Below is a small trained network, with its code and all its weights. Each question gives an input and a class and asks what happens when units are switched off, that is, made to give their printed mean instead of their output.

import numpy as np


def w(rows, s, z=0):
    codes = np.array(rows[::2]) - 128.0
    scale = np.full(codes.shape[1], s)
    scale[-1] = z or s
    return codes * scale


def norm(h):
    return h / np.sqrt((h * h).mean(-1, keepdims=True) + 1e-5)


def f(y):
    return y / 2 * (1 + np.tanh(0.7978845608 * (y + 0.044715 * y**3)))


def log_softmax(a):
    a = a - a.max(-1, keepdims=True)
    return a - np.log(np.exp(a).sum(-1, keepdims=True))


def net(x, mask):
    res = np.array(x, float).reshape(1, 5) / 4 @ E
    u = 0
    for l in range(3):
        y = f(norm(res) @ A[l][:, :-1].T + A[l][:, -1])
        res = res + np.where(mask[u : u + 11], y, B[l][:, -1]) @ B[l][:, :-1]
        u += 11
    return log_softmax(norm(res)[-1] @ U[:, :-1].T + U[:, -1])


A, B = {}, {}
E = w([
[254,107,165,171,141,93],'x0',
[127,126,129,128,129,127],'x1',
[131,210,195,202,145,249],'x2',
[129,127,118,137,127,124],'x3',
[125,45,152,142,39,164],'x4',
],0.0078)
A[0] = w([
[119,154,122,123,248,116,255],'0.n1',
[101,98,87,123,105,131,92],'0.n2',
[65,124,89,82,145,145,134],'0.n3',
[92,94,117,141,109,164,87],'0.n4',
[91,161,101,135,119,162,148],'0.n5',
[108,149,130,168,121,165,117],'0.n6',
[135,105,131,145,118,160,126],'0.n7',
[81,175,104,182,133,240,36],'0.n8',
[144,93,88,108,150,166,100],'0.n9',
[157,158,162,178,132,177,30],'0.n10',
[123,154,143,151,151,131,39],'0.n11',
],0.013,0.0048)
B[0] = w([
[140,194,65,94,122,75,255],'0.n1',
[125,202,162,89,96,238,153],'0.n2',
[77,92,76,204,149,154,204],'0.n3',
[115,130,172,75,96,196,157],'0.n4',
[50,164,178,128,91,81,186],'0.n5',
[114,166,212,107,145,174,179],'0.n6',
[131,114,199,158,79,145,153],'0.n7',
[157,137,244,91,85,35,254],'0.n8',
[143,164,131,133,116,141,123],'0.n9',
[98,115,64,198,178,253,197],'0.n10',
[115,176,75,101,89,177,131],'0.n11',
],0.0068,0.0075)
A[1] = w([
[185,184,182,95,93,162,195],'1.n1',
[153,120,43,109,231,93,41],'1.n2',
[53,170,142,168,58,165,255],'1.n3',
[144,237,161,135,181,139,36],'1.n4',
[215,193,101,154,207,255,2],'1.n5',
[149,84,141,78,121,122,40],'1.n6',
[233,115,152,129,90,54,133],'1.n7',
[193,188,163,142,160,70,149],'1.n8',
[96,28,141,201,96,139,107],'1.n9',
[122,218,100,155,229,165,5],'1.n10',
[153,157,133,189,93,106,22],'1.n11',
],0.0088,0.0019)
B[1] = w([
[96,37,73,156,131,51,207],'1.n1',
[112,94,100,152,200,186,200],'1.n2',
[183,114,129,62,215,86,253],'1.n3',
[137,142,87,97,79,49,198],'1.n4',
[166,130,64,227,108,76,191],'1.n5',
[168,203,130,167,122,131,130],'1.n6',
[181,172,163,72,112,67,197],'1.n7',
[150,174,18,37,169,173,199],'1.n8',
[172,181,161,87,92,226,184],'1.n9',
[139,142,71,206,1,78,181],'1.n10',
[98,111,98,129,134,124,132],'1.n11',
],0.0074,0.0057)
A[2] = w([
[165,98,145,87,98,110,139],'2.n1',
[189,100,169,147,105,80,9],'2.n2',
[23,125,137,77,196,106,46],'2.n3',
[108,184,43,75,121,121,4],'2.n4',
[117,146,80,108,246,91,61],'2.n5',
[224,148,123,115,156,139,135],'2.n6',
[167,80,121,175,167,216,7],'2.n7',
[178,164,188,96,97,144,85],'2.n8',
[92,131,171,159,122,174,195],'2.n9',
[136,81,102,72,124,202,117],'2.n10',
[161,111,149,116,121,119,13],'2.n11',
],0.013,0.0038)
B[2] = w([
[73,170,125,132,124,169,192],'2.n1',
[126,127,83,165,74,219,169],'2.n2',
[177,135,65,181,105,151,238],'2.n3',
[114,67,215,142,109,181,255],'2.n4',
[98,88,191,180,193,138,253],'2.n5',
[186,73,141,71,117,108,219],'2.n6',
[168,101,189,254,200,173,164],'2.n7',
[83,88,84,139,121,108,215],'2.n8',
[166,71,139,98,132,117,193],'2.n9',
[118,249,73,86,194,86,176],'2.n10',
[168,128,74,155,82,154,129],'2.n11',
],0.0096,0.0061)
U = w([
[35,82,84,225,210,157,155],'0',
[216,70,157,59,227,59,75],'1',
[60,236,158,122,125,18,159],'2',
[199,180,11,207,99,46,111],'3',
[80,225,57,15,143,167,155],'4',
[203,95,70,67,2,168,122],'5',
[63,79,246,81,56,148,224],'6',
[198,63,163,233,116,200,6],'7',
],0.022,0.0021)

Each question gives the input, the list of numbers given to net, and the class t.
The units are the neurons (one row each of A and B). Each row of codes is followed by its name. A weight is (code - 128) times the scale printed after its matrix; where a second scale follows, it is the last column's (A, B and U).
mask holds one flag per neuron, layer by layer. A switched-off neuron (its flag False) gives its mean, the last column of its row in B, instead of its output. The means were averaged over made-up inputs and are rounded, as every weight is.
A unit's drop is (log p(t) with every unit on - log p(t) with that unit switched off) / (log p(t) with every unit on - log p(t) with every unit switched off).
The circuit of an input: a set's keep is (log p(t) with only the set's units on - log p(t) with every unit switched off) / (log p(t) with every unit on - log p(t) with every unit switched off). Starting from the 12 units with the biggest drops (on a tie, the unit counted first), units are removed one at a time, each time the one whose removal leaves the highest keep (on an exact tie, the one counted first), for as long as the keep stays at least 0.8.
units of the circuit, in order: the units of the circuit, biggest drop first
unit that matters most: the unit with the biggest drop
top k neurons: the k neurons with the biggest drops, biggest first
k most important neurons of layer l: the k neurons of layer l with the biggest drops, biggest first
input [-4,-3,1,0,-4], class 2: units of the circuit, in order	[0.n8]
input [-7,2,4,-2,0], class 2: units of the circuit, in order	[0.n8, 2.n4]
input [5,3,0,-8,5], class 5: top 2 neurons	[1.n7, 0.n3]
input [0,-8,7,0,-8], class 2: top 3 neurons	[0.n8, 2.n3, 0.n5]
input [2,1,-5,-4,1], class 5: top 2 neurons	[0.n1, 1.n3]
input [-1,-6,-3,-7,8], class 4: top 2 neurons	[2.n10, 0.n8]
input [8,-4,0,6,1], class 5: top 4 neurons	[1.n7, 0.n1, 1.n3, 2.n2]
input [-3,-6,1,2,-8], class 2: 3 most important neurons of layer 1	[1.n10, 1.n4, 1.n1]
input [-4,3,-3,6,1], class 4: top 2 neurons	[2.n10, 0.n1]
input [4,-7,1,6,-7], class 3: top 2 neurons	[1.n10, 0.n8]
input [-4,7,-8,0,2], class 4: top 2 neurons	[2.n10, 0.n1]
input [7,-2,1,-1,-6], class 3: top 4 neurons	[1.n10, 0.n8, 1.n5, 1.n3]
input [-6,-3,8,4,0], class 2: top 2 neurons	[2.n4, 1.n3]
input [1,1,4,4,-4], class 3: units of the circuit, in order	[1.n10]
input [0,6,-7,6,7], class 4: 3 most important neurons of layer 0	[0.n8, 0.n2, 0.n1]
input [0,4,2,6,0], class 2: 2 most important neurons of layer 0	[0.n8, 0.n3]
input [0,-4,8,-8,-6], class 2: 2 most important neurons of layer 2	[2.n3, 2.n4]
input [-7,-2,-5,-7,0], class 0: 2 most important neurons of layer 1	[1.n3, 1.n8]
input [1,-6,-2,3,3], class 5: 2 most important neurons of layer 0	[0.n10, 0.n3]
input [6,5,0,8,7], class 5: unit that matters most	1.n7
